Below is a small trained network, with its code and all its weights. Each question gives an input and a target symbol and asks what happens when units are switched off, that is, made to give their printed mean instead of their output.

import numpy as np


def w(rows, s, z=0):
    codes = np.array(rows[::2]) - 128.0
    scale = np.full(codes.shape[1], s)
    scale[-1] = z or s
    return codes * scale


def f(y):
    return y / 2 * (1 + np.tanh(0.7978845608 * (y + 0.044715 * y**3)))


def softmax(a):
    e = np.exp(a - a.max(-1, keepdims=True))
    return e / e.sum(-1, keepdims=True)


def log_softmax(a):
    a = a - a.max(-1, keepdims=True)
    return a - np.log(np.exp(a).sum(-1, keepdims=True))


def net(x, mask):
    ids = ['δζηλμξπστφψω'.index(c) for c in x.split()]
    T = len(ids)
    res = E[ids] + P[:T]
    u = 0
    for l in range(2):
        q, k, v = (res @ M[l].T for M in (Q, K, V))
        z = softmax(np.where(np.tri(T) > 0, q @ k.T / 3**0.5, -1e9)) @ v
        res = res + np.where(mask[u], z, O[l][:, -1]) @ O[l][:, :-1]
        u += 1
        y = f(res @ A[l][:, :-1].T + A[l][:, -1])
        res = res + np.where(mask[u : u + 12], y, B[l][:, -1]) @ B[l][:, :-1]
        u += 12
    return log_softmax(res[-1] @ U[:, :-1].T + U[:, -1])


Q, K, V, O, A, B = {}, {}, {}, {}, {}, {}
E = w([
[100,147,128],'δ',
[106,154,126],'ζ',
[57,110,132],'η',
[132,178,121],'λ',
[95,144,128],'μ',
[92,139,128],'ξ',
[78,129,128],'π',
[129,180,121],'σ',
[103,60,11],'τ',
[23,85,134],'φ',
[159,210,115],'ψ',
[171,230,114],'ω',
],0.012)
P = w([
[96,97,238],'0',
[61,180,195],'1',
[57,192,156],'2',
[52,200,127],'3',
[54,207,101],'4',
[59,203,86],'5',
[80,196,71],'6',
[97,193,59],'7',
[121,179,50],'8',
[148,160,38],'9',
[182,139,27],'10',
[211,117,15],'11',
[241,97,2],'12',
[237,70,9],'13',
],0.0057)
Q[0] = w([
[25,203,2],'0.h1',
[44,207,14],'0.h1',
[208,69,251],'0.h1',
],0.0087)
K[0] = w([
[140,122,5],'0.h1',
[144,116,15],'0.h1',
[109,133,232],'0.h1',
],0.013)
V[0] = w([
[37,40,159],'0.h1',
[60,197,212],'0.h1',
[57,250,255],'0.h1',
],0.0056)
O[0] = w([
[195,183,164,14],'0.h1',
[138,110,250,196],'0.h1',
[128,103,255,3],'0.h1',
],0.0095,0.0002)
A[0] = w([
[83,5,120,135],'0.n1',
[174,200,161,97],'0.n2',
[180,197,178,99],'0.n3',
[252,153,149,115],'0.n4',
[144,196,146,112],'0.n5',
[99,86,142,254],'0.n6',
[234,122,149,156],'0.n7',
[78,87,222,143],'0.n8',
[161,130,94,190],'0.n9',
[159,183,172,97],'0.n10',
[70,43,159,171],'0.n11',
[59,2,137,147],'0.n12',
],0.0079,0.0086)
B[0] = w([
[51,94,81,133],'0.n1',
[153,75,112,129],'0.n2',
[174,55,127,135],'0.n3',
[215,99,87,120],'0.n4',
[137,100,120,136],'0.n5',
[75,176,171,253],'0.n6',
[210,171,142,130],'0.n7',
[73,161,161,204],'0.n8',
[125,172,147,204],'0.n9',
[156,89,137,130],'0.n10',
[46,157,119,170],'0.n11',
[2,109,88,147],'0.n12',
],0.0073,0.0066)
Q[1] = w([
[93,205,162],'1.h1',
[127,118,190],'1.h1',
[91,255,108],'1.h1',
],0.0093)
K[1] = w([
[129,113,2],'1.h1',
[72,113,96],'1.h1',
[169,123,34],'1.h1',
],0.0084)
V[1] = w([
[3,67,104],'1.h1',
[18,59,92],'1.h1',
[24,181,166],'1.h1',
],0.0059)
O[1] = w([
[255,36,48,179],'1.h1',
[245,45,5,160],'1.h1',
[175,75,217,254],'1.h1',
],0.0079,0.008)
A[1] = w([
[80,182,169,102],'1.n1',
[64,247,152,32],'1.n2',
[210,95,155,178],'1.n3',
[140,191,158,251],'1.n4',
[212,149,149,255],'1.n5',
[59,183,144,163],'1.n6',
[124,128,127,119],'1.n7',
[232,86,148,73],'1.n8',
[143,52,127,66],'1.n9',
[120,124,122,147],'1.n10',
[94,160,125,116],'1.n11',
[133,111,126,98],'1.n12',
],0.011,0.0062)
B[1] = w([
[182,180,132,197],'1.n1',
[254,54,79,183],'1.n2',
[83,41,78,199],'1.n3',
[82,182,154,255],'1.n4',
[48,86,91,248],'1.n5',
[215,200,141,212],'1.n6',
[137,129,128,125],'1.n7',
[231,60,108,160],'1.n8',
[176,152,135,134],'1.n9',
[128,132,135,138],'1.n10',
[161,118,133,144],'1.n11',
[149,130,127,117],'1.n12',
],0.0081,0.0069)
U = w([
[162,116,101,3],'δ',
[76,111,141,148],'ζ',
[73,181,145,200],'η',
[95,110,133,135],'λ',
[182,70,84,111],'μ',
[90,119,139,120],'ξ',
[105,71,111,162],'π',
[99,181,132,188],'σ',
[203,176,125,141],'τ',
[90,89,136,113],'φ',
[254,133,143,34],'ψ',
[89,125,145,110],'ω',
],0.0099,0.0051)

Each question gives the input, a string of symbols that net reads in full, and the target symbol t.
The units are the heads (3 rows each of Q, K, V and O) and the neurons (one row each of A and B). Each row of codes is followed by its name. A weight is (code - 128) times the scale printed after its matrix; where a second scale follows, it is the last column's (O, A, B and U).
mask holds one flag per unit, layer by layer, with each layer's heads first. A switched-off unit (its flag False) gives its mean, the last column of its rows in O or B, instead of its output. The means were averaged over made-up inputs and are rounded, as every weight is.
A unit's drop is (log p(t) with every unit on - log p(t) with that unit switched off) / (log p(t) with every unit on - log p(t) with every unit switched off).
The circuit of an input: a set's keep is (log p(t) with only the set's units on - log p(t) with every unit switched off) / (log p(t) with every unit on - log p(t) with every unit switched off). Starting from the 12 units with the biggest drops (on a tie, the unit counted first), units are removed one at a time, each time the one whose removal leaves the highest keep (on an exact tie, the one counted first), for as long as the keep stays at least 0.8.
units of the circuit, in order: the units of the circuit, biggest drop first
top k neurons: the k neurons with the biggest drops, biggest first
k most important neurons of layer l: the k neurons of layer l with the biggest drops, biggest first
input μ φ π, target μ: units of the circuit, in order -> 1.h1, 0.n12
input ψ π η ψ, target π: 2 most important neurons of layer 1 -> 1.n3, 1.n5
input λ σ η φ τ δ μ, target μ: units of the circuit, in order -> 1.h1
input ψ σ ξ π φ ξ σ τ π, target μ: units of the circuit, in order -> 1.h1, 0.n1
input δ μ μ η τ, target μ: units of the circuit, in order -> 1.h1, 1.n4
input μ π σ π ψ ω η ζ τ ζ, target μ: units of the circuit, in order -> 1.h1, 0.h1
input σ ψ σ ζ λ τ, target μ: units of the circuit, in order -> 0.h1, 1.h1
input τ ω δ σ ζ ξ λ ω ψ ω λ ω σ π, target τ: top 2 neurons -> 1.n6, 1.n2
input ζ λ ψ λ, target τ: units of the circuit, in order -> 1.h1, 1.n6, 1.n1, 0.n12
input φ φ ψ, target μ: top 4 neurons -> 0.n3, 0.n12, 1.n8, 0.n11
input ω δ η φ φ ζ ω σ, target ψ: top 3 neurons -> 1.n2, 0.n6, 0.n8
input τ ψ ζ ξ ω η τ ω η τ, target τ: top 2 neurons -> 1.n6, 0.n9
input λ σ λ φ ψ, target μ: 3 most important neurons of layer 0 -> 0.n12, 0.n11, 0.n3
input ζ δ η ζ δ ψ ω λ, target ψ: most important neuron of layer 0 -> 0.n12
input π σ σ δ ψ η, target τ: top 4 neurons -> 0.n6, 0.n8, 1.n6, 0.n11
input φ η σ, target π: 2 most important neurons of layer 0 -> 0.n12, 0.n3
input η ψ π, target τ: top 2 neurons -> 0.n6, 0.n8
input ζ η ψ, target π: top 3 neurons -> 0.n3, 0.n12, 0.n11
input π φ ω π, target ψ: top 2 neurons -> 0.n8, 0.n6
input ψ ω ζ, target ψ: 2 most important neurons of layer 0 -> 0.n6, 0.n8
input η π τ λ, target μ: units of the circuit, in order -> 1.h1
input σ τ λ, target μ: units of the circuit, in order -> 1.h1, 0.n12
input ζ η φ φ, target μ: 4 most important neurons of layer 0 -> 0.n12, 0.n9, 0.n1, 0.n11
input η ψ ξ, target τ: top 3 neurons -> 0.n6, 0.n8, 0.n4
input φ η ζ, target π: 3 most important neurons of layer 1 -> 1.n3, 1.n5, 1.n8
input δ ψ λ σ ξ η ψ ω ζ, target ψ: 4 most important neurons of layer 1 -> 1.n2, 1.n6, 1.n5, 1.n1
input ω φ ω, target μ: 2 most important neurons of layer 1 -> 1.n3, 1.n8
input π σ ω ζ τ σ, target μ: units of the circuit, in order -> 1.h1
input μ ζ λ σ φ φ η ζ ω δ, target ψ: 4 most important neurons of layer 1 -> 1.n2, 1.n6, 1.n5, 1.n1
